Here is a tiny trained network, its code and every weight. The questions are about switching its units off for an input and a target symbol, where a switched-off unit gives its printed mean instead of its output.

import numpy as np


def w(rows, s, z=0):
    codes = np.array(rows[::2]) - 128.0
    scale = np.full(codes.shape[1], s)
    scale[-1] = z or s
    return codes * scale


def f(y):
    return y / 2 * (1 + np.tanh(0.7978845608 * (y + 0.044715 * y**3)))


def softmax(a):
    e = np.exp(a - a.max(-1, keepdims=True))
    return e / e.sum(-1, keepdims=True)


def log_softmax(a):
    a = a - a.max(-1, keepdims=True)
    return a - np.log(np.exp(a).sum(-1, keepdims=True))


def net(x, mask):
    ids = ['ΘΞγηπσ'.index(c) for c in x.split()]
    T = len(ids)
    res = E[ids] + P[:T]
    u = 0
    for l in range(2):
        q, k, v = (res @ M[l].T for M in (Q, K, V))
        z = softmax(np.where(np.tri(T) > 0, q @ k.T / 4**0.5, -1e9)) @ v
        res = res + np.where(mask[u], z, O[l][:, -1]) @ O[l][:, :-1]
        u += 1
        y = f(res @ A[l][:, :-1].T + A[l][:, -1])
        res = res + np.where(mask[u : u + 8], y, B[l][:, -1]) @ B[l][:, :-1]
        u += 8
    return log_softmax(res[-1] @ U[:, :-1].T + U[:, -1])


Q, K, V, O, A, B = {}, {}, {}, {}, {}, {}
E = w([
[174,153,149,210,139,103],'Θ',
[5,166,76,152,137,116],'Ξ',
[114,137,104,208,137,132],'γ',
[109,31,120,103,83,131],'η',
[106,116,101,128,44,226],'π',
[110,178,123,157,156,135],'σ',
],0.016)
P = w([
[60,157,119,195,11,68],'0',
[105,125,206,115,187,145],'1',
[145,143,43,64,138,176],'2',
[63,173,194,131,79,138],'3',
[164,61,111,99,166,134],'4',
[190,134,29,33,112,155],'5',
[58,165,199,146,44,182],'6',
[136,59,102,134,185,152],'7',
],0.011)
Q[0] = w([
[128,159,142,125,153,140],'L0H1',
[160,147,125,74,163,172],'L0H1',
[138,116,147,68,255,184],'L0H1',
[98,144,83,67,150,93],'L0H1',
],0.018)
K[0] = w([
[134,130,109,156,162,138],'L0H1',
[140,156,131,85,175,173],'L0H1',
[140,96,124,87,250,200],'L0H1',
[156,128,85,91,152,98],'L0H1',
],0.023)
V[0] = w([
[143,152,173,182,76,225],'L0H1',
[114,7,213,164,172,157],'L0H1',
[141,159,202,156,144,101],'L0H1',
[68,3,77,250,86,106],'L0H1',
],0.011)
O[0] = w([
[201,192,188,32,150,119,211],'L0H1',
[205,142,37,119,101,121,87],'L0H1',
[170,64,123,85,35,59,87],'L0H1',
[78,172,104,63,254,6,251],'L0H1',
],0.0094,0.011)
A[0] = w([
[52,131,97,89,125,133,82],'L0N1',
[91,99,112,103,176,165,180],'L0N2',
[48,61,9,78,80,133,112],'L0N3',
[73,141,67,80,99,170,1],'L0N4',
[129,121,197,166,161,78,82],'L0N5',
[107,172,212,145,59,92,138],'L0N6',
[197,87,116,200,192,119,42],'L0N7',
[94,45,81,146,109,78,45],'L0N8',
],0.014,0.0047)
B[0] = w([
[210,116,207,173,122,154,250],'L0N1',
[91,148,63,125,55,101,247],'L0N2',
[56,186,161,68,204,175,178],'L0N3',
[231,160,146,138,64,59,164],'L0N4',
[186,110,154,113,59,179,219],'L0N5',
[60,22,114,108,89,133,188],'L0N6',
[220,158,247,76,56,201,139],'L0N7',
[185,137,75,230,45,81,142],'L0N8',
],0.011,0.012)
Q[1] = w([
[2,142,204,140,101,37],'L1H1',
[174,43,217,68,126,86],'L1H1',
[77,227,143,107,78,115],'L1H1',
[131,112,220,237,162,217],'L1H1',
],0.0083)
K[1] = w([
[48,188,149,190,105,11],'L1H1',
[184,66,159,81,98,6],'L1H1',
[76,39,126,137,237,95],'L1H1',
[102,104,80,187,2,173],'L1H1',
],0.0084)
V[1] = w([
[109,172,81,102,8,141],'L1H1',
[130,100,119,185,123,105],'L1H1',
[114,84,125,138,153,193],'L1H1',
[161,132,88,188,98,86],'L1H1',
],0.011)
O[1] = w([
[96,122,140,146,216,131,236],'L1H1',
[149,19,124,59,117,97,12],'L1H1',
[77,169,89,68,107,63,2],'L1H1',
[170,2,186,68,143,113,18],'L1H1',
],0.0074,0.0072)
A[1] = w([
[207,149,133,84,55,130,3],'L1N1',
[114,98,15,175,112,187,185],'L1N2',
[156,113,8,147,150,86,154],'L1N3',
[81,96,123,81,198,67,173],'L1N4',
[232,156,131,121,111,74,150],'L1N5',
[141,125,116,88,166,220,34],'L1N6',
[135,144,71,133,168,235,88],'L1N7',
[186,171,109,84,187,131,135],'L1N8',
],0.013,0.0051)
B[1] = w([
[142,145,217,176,46,20,197],'L1N1',
[204,100,136,218,127,106,160],'L1N2',
[196,127,134,157,196,10,134],'L1N3',
[197,134,19,209,212,55,141],'L1N4',
[108,122,34,37,119,190,223],'L1N5',
[16,128,108,201,157,83,161],'L1N6',
[149,78,177,52,19,92,237],'L1N7',
[121,53,106,169,200,151,247],'L1N8',
],0.013,0.012)
U = w([
[146,135,127,58,99,66,3],'Θ',
[129,187,149,120,150,106,227],'Ξ',
[153,118,97,77,142,157,235],'γ',
[145,128,113,107,156,43,174],'η',
[2,89,117,68,123,48,110],'π',
[157,70,151,177,101,163,39],'σ',
],0.0092,0.0032)

Each question gives the input, a string of symbols that net reads in full, and the target symbol t.
The units are the heads (4 rows each of Q, K, V and O) and the neurons (one row each of A and B). Each row of codes is followed by its name. A weight is (code - 128) times the scale printed after its matrix; where a second scale follows, it is the last column's (O, A, B and U).
mask holds one flag per unit, layer by layer, with each layer's heads first. A switched-off unit (its flag False) gives its mean, the last column of its rows in O or B, instead of its output. The means were averaged over made-up inputs and are rounded, as every weight is.
A unit's drop is (log p(t) with every unit on - log p(t) with that unit switched off) / (log p(t) with every unit on - log p(t) with every unit switched off).
The circuit of an input: a set's keep is (log p(t) with only the set's units on - log p(t) with every unit switched off) / (log p(t) with every unit on - log p(t) with every unit switched off). Starting from the 12 units with the biggest drops (on a tie, the unit counted first), units are removed one at a time, each time the one whose removal leaves the highest keep (on an exact tie, the one counted first), for as long as the keep stays at least 0.8.
units of the circuit, in order: the units of the circuit, biggest drop first
k most important neurons: the k neurons with the biggest drops, biggest first
k most important neurons of layer l: the k neurons of layer l with the biggest drops, biggest first
input π σ σ η π Ξ η, target Ξ: units of the circuit, in order -> L0H1, L1H1
input π γ σ π π Ξ, target Ξ: 2 most important neurons -> L0N4, L0N1
input γ π π η, target Θ: 2 most important neurons -> L0N1, L1N1
input π Ξ π σ π π γ, target Ξ: most important neuron -> L0N3
input η γ π η Θ, target Θ: 4 most important neurons -> L1N1, L0N7, L1N5, L0N2
input γ σ π σ, target Θ: 4 most important neurons -> L0N1, L0N5, L1N1, L0N2
input γ Ξ η, target π: 4 most important neurons of layer 0 -> L0N3, L0N1, L0N6, L0N5
input γ π π π σ Θ η, target Θ: 4 most important neurons -> L0N1, L1N1, L0N2, L1N8
input σ Θ Θ π π σ Θ, target π: 2 most important neurons -> L0N6, L0N1
input σ π π Θ, target π: units of the circuit, in order -> L0N6, L0H1
input γ η π, target Θ: units of the circuit, in order -> L0N4, L1N1
input π π γ π Θ Θ π η, target η: 4 most important neurons of layer 1 -> L1N3, L1N5, L1N2, L1N8
input π γ Ξ Ξ π Θ π π, target π: 2 most important neurons -> L1N6, L0N1
input γ π π π σ Θ Θ, target Θ: units of the circuit, in order -> L0N5, L0H1, L1N1
input π η η σ σ Θ, target γ: 2 most important neurons -> L0N2, L1N5
input Ξ π Ξ π σ γ, target η: 3 most important neurons of layer 0 -> L0N5, L0N1, L0N3
input Ξ Θ η π π Ξ, target Ξ: 2 most important neurons -> L0N3, L0N4
input γ γ γ σ π, target π: 2 most important neurons -> L0N3, L1N6
input η σ Ξ π, target γ: most important neuron -> L0N1
input Ξ π η η σ σ γ, target σ: 4 most important neurons -> L0N5, L0N1, L0N8, L0N3
input Θ π σ σ γ Ξ π, target η: 4 most important neurons -> L1N4, L0N5, L0N6, L0N3
input σ Ξ η Θ σ γ, target η: 3 most important neurons of layer 0 -> L0N5, L0N1, L0N7
input Θ Ξ σ σ Θ η σ, target η: units of the circuit, in order -> L0H1, L1N4, L0N6, L1H1
input π η η η, target Ξ: units of the circuit, in order -> L1H1, L0H1
input σ Θ σ, target σ: 2 most important neurons of layer 1 -> L1N2, L1N5
input Ξ η π π σ π η, target σ: 2 most important neurons of layer 0 -> L0N1, L0N8
input η π Ξ π π γ η, target γ: most important neuron of layer 1 -> L1N5
